The symbols move the items like this.
§: zov->mar, gim->reg, dul->von, gef->bas, mar->zov, viv->par, som->vak, gam->sop, bab->dif, dif->bab, mok->kud, zuf->nin, buv->roz, ris->beb, bep->gok, rep->mig, bir->kun, baf->gos, bas->gef, lim->rud, zal->vug, gev->rek, riz->naz, bod->vus, kud->mok, zop->zez, dig->zar, lok->mik, lar->lep, kof->nam, gok->bep, gal->lop, mig->rep, kun->bir, roz->buv, von->dul, sok->ded, lep->lar, fot->gog, nin->zuf, beb->ris, zer->pab, lat->rul, ded->sok, rul->lat, zar->dig, git->sog, rud->lim, rus->kor, gos->baf, gog->fot, vus->bod, naz->riz, kor->rus, sop->gam, rek->gev, tis->vap, sib->vas, dos->kuv, vug->zal, lop->gal, buf->nif, mik->lok, pab->zer, reg->gim, zez->zop, sog->git, vak->som, vap->tis, nam->kof, par->viv, nif->buf, kuv->dos, vas->sib
$: dul->sib, mar->suf, viv->nif, som->kud, dal->mig, gam->ded, bab->kof, dif->nam, mok->vak, zuf->siz, buv->luv, bep->mir, bir->riz, baf->lar, bas->kog, lim->fod, nat->beb, zal->vab, gev->poz, dez->lat, riz->bir, bod->zed, kud->som, lar->baf, kof->bab, fod->lim, mig->dal, zok->tis, luv->buv, kun->naz, von->vas, sok->sop, lep->gos, siz->zuf, fot->vud, beb->nat, zer->kor, lat->dez, ded->gam, taz->sog, kog->bas, zar->rer, rus->pab, gos->lep, naz->kun, kor->zer, sop->sok, poz->gev, vud->fot, tis->zok, suf->mar, sib->dul, dos->ren, lop->lav, buf->par, lav->lop, mik->bub, vab->zal, pab->rus, reg->luf, luf->reg, zez->rov, zed->bod, sog->taz, vak->mok, rer->zar, nam->dif, par->buf, nif->viv, ren->dos, vas->von, rov->zez, bub->mik, mir->bep
^: gim->naz, dul->zuf, zep->gev, mar->dag, viv->gok, nuz->zez, som->rus, gam->vud, bab->ren, mok->zer, tiz->beb, zuf->dul, buv->zup, buz->lim, bep->par, bir->luf, vob->sog, baf->zar, bas->deg, lim->buz, zal->gez, gev->zep, riz->reg, bod->tiv, kud->pab, biv->mig, dig->gos, lar->rer, gof->tis, kof->dos, gok->viv, mig->biv, von->nin, sok->gog, siz->sib, fot->ded, nin->von, beb->tiz, zer->mok, lat->maz, ded->fot, deg->bas, zup->buv, zar->baf, rus->som, gos->dig, gog->sok, naz->gim, kor->vak, vin->mik, vud->gam, tis->gof, sib->siz, dos->kof, gez->zal, lop->zon, buf->mir, mik->vin, dag->mar, tiv->bod, pab->kud, reg->riz, luf->bir, zez->nuz, sog->vob, vak->kor, rer->lar, nam->kuv, zon->lop, par->bep, ren->bab, kuv->nam, maz->lat, mir->buf
%: gim->zer, dul->buv, gef->nam, bes->beb, mar->mak, viv->lok, som->bir, dal->lar, gam->vab, bab->kog, mok->naz, piz->lat, kiv->lim, mon->zez, zuf->zup, buv->dul, bep->vin, rep->gos, bir->som, baf->mig, bas->kof, lim->kiv, zal->ded, gev->bib, riz->kud, bod->kup, kud->riz, biv->zar, lok->viv, lar->dal, kof->bas, bib->gev, mig->baf, luv->sib, kun->vak, vik->sog, roz->von, mak->mar, von->roz, sok->vug, kup->bod, fot->gez, beb->bes, zer->gim, lat->piz, ded->zal, deg->dos, zup->zuf, kog->bab, zar->biv, rus->luf, gos->rep, naz->mok, kif->lop, vin->bep, tis->lib, sib->luv, dos->deg, vug->sok, gez->fot, lop->kif, buf->bub, mik->par, vab->gam, pab->reg, reg->pab, luf->rus, zez->mon, sog->vik, lib->tis, vak->kun, nam->gef, par->mik, bub->buf
*: zov->sok, sos->beb, dul->kud, mar->ded, viv->vap, som->sib, gam->suf, bab->zed, mok->von, piz->mig, nov->gev, zuf->pab, nir->zez, buv->riz, bep->gof, bir->luv, baf->lat, gub->lop, bas->kup, lim->kon, zal->mak, gev->nov, dez->lar, riz->buv, bod->kof, kud->dul, lar->dez, gof->bep, kof->bod, mig->piz, zok->buf, luv->bir, roz->naz, mak->zal, von->mok, sok->zov, siz->rus, kup->bas, nom->sog, fot->dag, nin->zer, beb->sos, zer->nin, lat->baf, ded->mar, rul->gos, zup->reg, zar->maz, rus->siz, gos->rul, vus->nam, naz->roz, kon->lim, tis->par, suf->gam, sib->som, dos->tiv, lop->gub, buf->zok, mik->lib, dag->fot, tiv->dos, pab->zuf, reg->zup, zez->nir, zed->bab, sog->nom, lib->mik, vak->vas, vap->viv, nam->vus, par->tis, vas->vak, maz->zar
~: vev->gev, dul->tis, mar->kon, viv->mok, nuz->dos, som->buf, gam->fod, bab->rov, lak->beb, mok->viv, kiv->zal, mon->bas, zuf->gof, nir->bod, buv->lib, buz->fot, bep->pab, bir->bub, vob->zar, baf->sog, bas->mon, lim->ded, zal->kiv, gev->vev, riz->mik, bod->nir, kud->par, zop->nam, lok->naz, lar->taz, gof->zuf, kof->zez, fod->gam, gok->zer, mig->vik, zok->sib, vik->mig, von->vap, sok->rud, nom->lat, fot->buz, beb->lak, zer->gok, lat->nom, ded->lim, taz->lar, pur->lop, zar->vob, git->gos, rud->sok, rus->mir, gos->git, naz->lok, kon->mar, vin->reg, tis->dul, sib->zok, dos->nuz, lop->pur, buf->som, mik->riz, pab->bep, reg->vin, zez->kof, sog->baf, lib->buv, vak->nif, vap->von, nam->zop, par->kud, nif->vak, rov->bab, bub->bir, mir->rus
!: vev->lim, sos->bod, dul->lat, bes->bas, zep->fot, mar->nov, viv->git, som->lar, dal->bir, gam->poz, bab->nat, lak->zez, mok->gos, piz->buv, nov->mar, tiz->dos, zuf->maz, buv->piz, ris->nam, bep->vob, rep->naz, bir->dal, vob->bep, baf->kud, bas->bes, lim->vev, nat->bab, zal->bib, gev->ded, dez->sib, riz->mig, bod->sos, kud->baf, biv->reg, dig->zer, lar->som, kof->beb, bib->zal, mig->riz, vik->mik, von->rul, sok->rek, lep->vak, nom->tis, fot->zep, beb->kof, zer->dig, lat->dul, ded->gev, taz->buf, rul->von, zar->pab, git->viv, rus->rer, gos->mok, naz->rep, poz->gam, rek->sok, tis->nom, sib->dez, dos->tiz, zeg->lop, lop->zeg, buf->taz, mik->vik, pab->zar, reg->biv, zez->lak, sog->par, vak->lep, rer->rus, nam->ris, par->sog, maz->zuf
&: zov->von, vev->sog, dul->mar, zep->zar, mar->dul, viv->rud, som->gam, gam->som, bab->lav, mok->sok, kiv->mik, nov->lat, zuf->dag, buv->mak, buz->bep, bep->buz, bir->vab, baf->gev, gub->bod, bas->kif, lim->par, zal->riz, gev->baf, riz->zal, bod->gub, kud->ded, lar->poz, kof->lop, fod->buf, bib->mig, gal->nam, mig->bib, mak->buv, von->zov, sok->mok, fot->pab, beb->zeg, zer->gog, lat->nov, ded->kud, pur->zez, zar->zep, rud->viv, rus->vud, gos->rek, gog->zer, naz->vug, kif->bas, sop->vak, kon->tis, poz->lar, rek->gos, vud->rus, tis->kon, suf->sib, sib->suf, dos->zon, vug->naz, gez->reg, zeg->beb, lop->kof, buf->fod, lav->bab, mik->kiv, dag->zuf, vab->bir, pab->fot, reg->gez, zez->pur, sog->vev, vak->sop, nam->gal, zon->dos, par->lim
+: sos->lat, dul->bod, gef->naz, bes->mig, mar->gub, viv->zop, nuz->bep, som->bab, gam->lav, bab->som, dif->vak, lak->sog, mok->nam, mon->mik, tiz->zar, zuf->tiv, nir->tis, buv->kup, ris->gos, bep->nuz, bir->kog, baf->beb, gub->mar, bas->riz, lim->pur, nat->lar, zal->kif, gev->zeg, riz->bas, bod->dul, kud->kof, zop->viv, lar->nat, kof->kud, gal->sok, mig->bes, von->vus, sok->gal, kup->buv, fot->zon, beb->baf, zer->kuv, lat->sos, ded->lop, deg->reg, kog->bir, pur->lim, zar->tiz, rus->ren, gos->ris, vus->von, naz->gef, kif->zal, tis->nir, sib->zed, dos->pab, zeg->gev, lop->ded, buf->rov, lav->gam, mik->mon, tiv->zuf, pab->dos, reg->deg, zez->par, zed->sib, sog->lak, vak->dif, nam->mok, zon->fot, par->zez, ren->rus, kuv->zer, rov->buf

In the rows, zero is written as 62.

The rows follow the links: the fewer symbols apart two items are, the more alike their rows tend to be.

Each row is also shifted at random along 5 hidden directions that mean nothing.

Some items, each with a row of numbers:
rus: 76	70	62	61	68	60	57	67	66	59	58	63	66	57	68	60	61	72	62	63	54	66	58	77	64	55	56	62	68	57	59	66	57	61	60	61	73	61	62	65	68	62	58	47	60	65	67	59	66	66	58
dig: -8	63	56	56	54	77	53	46	70	63	56	85	80	50	40	61	69	58	62	73	74	69	62	60	50	59	66	69	70	57	51	81	59	72	70	68	73	62	50	79	53	77	64	47	75	68	53	55	67	74	63
rul: 61	46	55	74	55	76	68	61	54	43	81	60	50	76	73	68	59	45	51	39	75	67	58	63	70	66	61	67	53	60	60	62	65	64	55	50	18	54	63	38	48	52	70	70	71	59	58	72	47	58	62
bir: 54	64	58	61	62	69	64	56	56	67	56	58	62	52	69	50	60	57	60	65	71	61	61	52	53	67	64	71	63	63	49	61	63	56	64	69	58	68	64	59	69	71	70	80	55	66	68	63	54	71	71
baf: 33	51	61	68	51	77	54	46	82	61	53	77	71	60	46	69	63	60	56	69	54	69	69	50	53	61	64	61	65	65	53	70	57	79	62	58	60	58	58	63	51	72	62	63	60	77	57	59	76	64	69
zok: 84	60	60	65	69	62	71	63	62	72	58	63	53	71	63	66	53	64	61	61	51	61	69	60	67	55	61	59	56	60	71	54	65	57	61	60	68	58	67	66	67	66	58	63	57	64	62	68	65	58	62
lim: 72	63	69	51	61	61	66	62	72	61	61	68	67	69	61	72	58	49	55	53	67	61	70	64	60	63	70	63	56	52	69	57	56	64	62	66	57	73	57	59	54	59	68	64	68	68	66	67	62	59	59
deg: 57	60	63	66	61	62	62	62	60	50	70	53	62	50	67	53	72	65	62	54	71	52	64	66	64	65	62	68	69	68	51	62	61	58	66	57	48	62	67	56	62	58	61	63	62	49	66	52	55	58	65
zeg: 67	55	68	72	58	63	52	55	64	63	57	57	65	64	64	71	65	61	63	72	63	61	64	47	56	67	62	58	63	63	67	61	61	72	55	62	52	69	62	58	56	62	61	76	63	62	54	67	61	58	72
kof: 95	62	66	61	56	66	62	65	71	67	54	64	67	68	61	64	61	65	66	72	57	63	61	53	61	60	61	62	57	70	66	67	67	67	62	64	67	69	57	64	64	63	60	66	61	64	62	61	72	49	66
gal: 38	68	61	56	63	62	60	61	57	76	48	60	71	53	58	59	68	60	73	89	70	60	53	45	48	63	68	64	58	64	68	70	76	63	60	81	71	82	50	78	66	76	67	74	69	59	52	66	59	64	76
buv: 85	53	60	58	48	61	73	50	64	64	61	63	65	71	51	61	63	55	66	61	48	62	69	57	65	65	58	55	58	67	62	55	64	64	66	52	71	63	62	62	63	71	62	68	58	73	60	58	74	66	63
kud: 76	62	61	60	64	66	65	71	66	56	66	56	62	68	82	56	56	58	59	54	65	60	57	66	67	62	53	72	53	64	61	62	58	64	53	70	43	67	62	50	69	54	70	70	56	66	69	67	57	60	67
mik: 77	64	67	44	62	65	70	62	62	56	67	70	69	67	61	62	63	46	59	48	75	62	73	69	64	75	70	70	60	60	56	55	53	57	70	66	53	61	60	56	61	56	68	63	59	68	74	62	56	62	54
beb: 36	66	69	61	66	57	53	69	60	58	53	62	65	57	70	58	70	70	67	65	67	62	59	71	62	61	54	65	72	70	57	67	60	63	63	66	62	56	66	62	66	50	55	57	58	55	65	61	59	57	57
poz: 49	60	73	58	59	58	55	56	70	66	49	73	72	55	50	76	64	69	61	65	58	64	69	76	54	63	65	63	71	60	69	70	54	70	62	67	75	57	64	62	52	62	59	45	68	69	61	61	76	71	55
kon: 57	69	61	48	74	52	71	76	50	69	65	58	55	62	76	66	64	55	62	65	68	50	69	64	62	57	65	61	66	58	71	49	61	56	55	76	56	66	64	66	69	61	64	62	60	55	63	70	52	58	59
tiv: 69	56	60	47	50	59	72	65	65	61	55	78	75	62	53	69	70	60	67	65	61	57	68	73	63	51	56	65	67	67	69	69	60	57	65	59	72	60	55	69	63	61	57	45	69	65	61	56	74	56	47
zuf: 35	65	54	73	61	64	70	56	61	63	61	59	65	56	70	56	63	64	60	68	60	53	62	56	61	45	55	61	68	52	56	60	63	62	55	58	66	70	60	66	70	73	64	66	53	63	60	60	62	65	70
bod: 53	49	61	63	48	69	69	55	71	57	54	72	68	66	58	69	60	59	60	65	65	59	70	59	61	53	56	70	63	67	64	65	62	58	63	51	59	63	54	59	56	60	60	62	66	65	64	57	69	56	59
gub: 81	58	65	73	56	50	63	60	63	60	60	54	60	62	61	70	62	72	70	72	46	59	63	56	62	52	59	53	61	67	77	59	70	62	58	52	74	64	65	64	61	63	57	65	63	62	58	58	72	57	65
mig: 62	58	66	55	51	66	63	46	66	62	55	70	72	63	53	62	69	55	64	64	62	68	64	61	53	72	65	60	65	67	53	66	58	71	64	65	63	61	60	64	59	64	62	65	61	74	60	63	69	70	60
som: 91	63	61	53	58	70	66	62	72	76	48	71	70	62	54	62	52	63	65	73	50	70	60	60	55	59	60	66	57	66	71	69	64	66	62	67	79	69	60	70	63	73	64	56	59	78	61	62	72	64	62
kun: 44	69	59	80	61	59	52	53	67	75	57	53	60	52	46	52	59	73	71	76	44	68	55	47	56	66	71	55	61	64	56	67	72	62	68	54	91	66	61	70	68	82	54	65	53	62	58	51	68	73	76
zon: 69	66	66	60	65	60	57	60	62	66	55	56	68	56	67	64	64	64	67	77	65	55	61	51	54	55	61	59	66	60	66	65	65	64	60	68	63	77	55	70	65	66	62	69	67	57	58	64	60	59	72
zov: 79	50	59	68	56	70	74	66	52	50	78	54	50	76	74	66	53	49	51	51	74	61	62	56	68	65	64	61	46	56	70	61	69	61	52	57	31	68	59	43	54	60	78	80	72	57	55	72	50	64	69
vas: 57	55	51	63	55	75	72	56	55	68	62	69	60	67	58	59	54	55	61	76	60	70	62	52	57	59	60	59	52	60	69	66	73	60	58	65	65	71	53	70	56	74	68	72	64	68	55	68	61	66	71
luf: 73	55	61	70	52	67	61	47	74	50	68	64	66	57	49	66	62	65	52	44	56	64	69	71	63	65	68	63	66	62	53	67	54	64	70	42	65	52	60	52	51	66	59	48	65	69	65	48	74	73	59
lop: 69	60	70	54	57	61	62	62	69	56	55	64	75	59	62	69	63	60	64	63	71	61	65	64	56	61	63	66	60	62	71	70	59	63	61	68	57	69	55	59	56	58	63	68	70	64	63	61	68	58	66
sos: 46	52	62	75	59	60	58	60	66	58	59	57	60	62	62	68	66	71	62	66	51	59	66	61	67	57	54	57	70	70	62	60	61	63	61	49	64	53	67	59	59	53	49	58	61	61	59	59	66	57	58
gok: 33	66	58	75	76	68	56	71	62	47	86	58	56	64	70	60	60	66	55	35	70	59	57	72	74	58	69	68	62	52	51	61	61	55	66	50	46	61	68	48	58	53	61	50	68	49	62	54	52	61	59
luv: 50	60	58	68	61	55	72	68	54	55	70	59	54	52	65	57	61	68	58	50	62	56	70	75	64	58	64	66	70	69	56	56	58	51	62	57	56	51	72	51	62	63	63	57	59	58	71	60	61	64	59
gof: 84	57	58	78	62	62	66	53	73	59	65	60	55	76	52	71	54	63	60	61	38	61	73	52	72	51	63	49	55	55	64	52	62	66	62	43	72	61	65	62	59	66	55	59	57	68	57	59	74	58	63
sop: 77	59	66	63	58	65	63	61	66	62	61	65	63	62	55	67	53	57	59	58	62	68	54	62	62	70	66	61	51	55	70	70	63	64	60	61	65	64	58	57	52	64	68	58	74	64	58	66	64	71	62
dos: 63	59	63	55	61	70	60	63	65	54	59	67	72	64	72	62	65	58	62	61	73	54	61	59	58	56	55	69	64	62	58	71	60	57	64	63	51	69	58	63	62	55	64	65	63	60	65	59	60	56	63
rud: 35	70	65	63	68	58	56	66	71	59	69	61	62	59	54	67	57	69	62	53	58	65	62	67	67	64	72	61	59	53	67	61	60	66	71	57	80	62	64	63	57	62	54	42	73	56	59	54	67	60	59
rep: 51	64	65	49	63	58	62	71	52	56	68	67	60	57	66	60	69	58	63	48	74	69	54	85	62	75	63	68	65	71	56	65	58	60	64	69	55	49	62	55	57	47	67	50	65	61	66	62	53	67	47
biv: 77	69	67	47	60	51	58	62	56	73	55	68	66	59	56	56	75	64	70	71	55	64	56	75	58	65	62	56	71	70	59	63	59	69	68	72	80	57	66	75	66	63	60	53	54	69	61	60	71	69	53
ren: 97	62	61	75	68	64	56	65	64	62	61	56	58	63	73	59	56	70	62	66	59	57	59	56	66	53	57	63	61	61	63	63	66	57	60	55	63	63	64	62	70	60	55	67	57	52	64	61	58	57	74
dag: 89	62	60	62	60	58	71	67	58	64	62	56	57	66	71	68	61	56	65	71	58	57	59	58	63	54	59	54	61	55	75	55	65	63	49	67	59	75	63	66	68	66	66	70	57	66	57	71	60	63	68

From each start, follow one symbol. Which item do you reach?
Answer with the item's name.
---
69	72	71	34	65	54	69	87	49	61	57	67	66	55	82	62	61	58	57	55	86	63	59	86	60	67	60	78	64	62	72	70	52	53	51	88	47	66	63	58	65	50	77	57	69	61	74	73	50	65	51
& -> som
---
100	66	63	58	54	51	62	60	61	64	68	61	65	72	50	57	62	64	75	58	45	78	56	70	67	75	64	55	54	68	67	65	72	64	65	56	87	62	60	64	66	56	58	57	61	67	63	54	73	67	54
$ -> kun
---
2	54	55	57	62	76	73	53	62	45	75	72	63	55	61	63	65	47	44	42	83	51	81	66	63	57	74	73	70	63	47	56	52	49	69	60	34	55	58	54	51	66	68	58	68	60	70	58	54	63	62
% -> tis
---
58	63	59	67	62	60	58	58	60	66	61	52	60	59	56	52	63	67	71	71	59	63	54	49	62	69	65	60	61	69	56	64	76	60	67	60	67	67	61	65	68	68	61	71	61	54	60	54	63	62	73
§ -> bas
---
27	70	68	78	64	48	41	61	70	65	60	54	61	52	50	68	62	82	72	66	40	67	55	66	61	63	66	50	68	61	64	67	66	70	63	51	94	56	69	70	63	65	48	45	63	63	51	49	76	70	58
§ -> gev
---
70	57	58	75	64	71	55	51	66	66	66	61	52	80	58	67	55	54	58	60	56	73	58	48	66	68	67	56	52	58	62	58	66	71	63	54	55	63	60	58	56	59	62	74	63	67	55	70	60	61	64
! -> viv
---
101	58	60	58	64	56	71	71	60	64	65	60	53	79	71	66	59	57	66	66	57	58	67	58	69	58	58	56	53	68	71	49	68	54	65	60	60	62	62	62	66	54	60	69	57	60	64	71	60	51	58
~ -> bod
---
100	54	66	71	53	70	65	45	60	60	60	53	60	69	65	56	60	53	62	66	60	61	65	39	59	70	64	62	58	70	56	58	75	61	63	52	48	72	57	55	61	66	67	91	57	64	62	65	60	59	82
% -> kof
---
81	59	64	55	58	73	64	55	64	70	44	71	73	63	56	58	58	64	63	77	67	64	64	50	52	60	58	72	58	67	65	70	64	59	62	70	65	73	53	64	65	66	66	74	63	68	65	69	64	61	72
§ -> dif
---
60	63	70	71	65	50	54	53	79	58	70	57	66	60	46	70	65	69	58	47	50	60	72	70	65	62	76	58	67	61	65	53	56	61	72	49	78	57	67	54	54	63	53	48	63	67	65	46	73	60	60
& -> mik
---
42	63	65	52	67	68	62	68	74	60	55	86	72	57	51	69	61	68	57	52	73	59	72	76	64	60	65	76	66	65	62	67	51	55	73	67	67	52	62	64	57	53	54	34	71	60	72	54	68	53	48
+ -> buf
---
82	59	65	63	60	68	63	70	56	58	67	60	63	75	69	57	57	58	66	57	72	68	51	58	64	65	56	68	50	66	67	69	73	60	62	60	51	69	56	54	66	53	65	68	66	56	60	66	59	54	64
^ -> kuv
---
28	64	62	57	61	58	64	63	60	65	55	66	63	58	65	60	65	62	63	69	63	61	61	68	61	55	51	64	72	65	60	64	59	64	58	69	64	55	62	67	64	60	61	57	57	69	62	67	64	62	57
§ -> rul
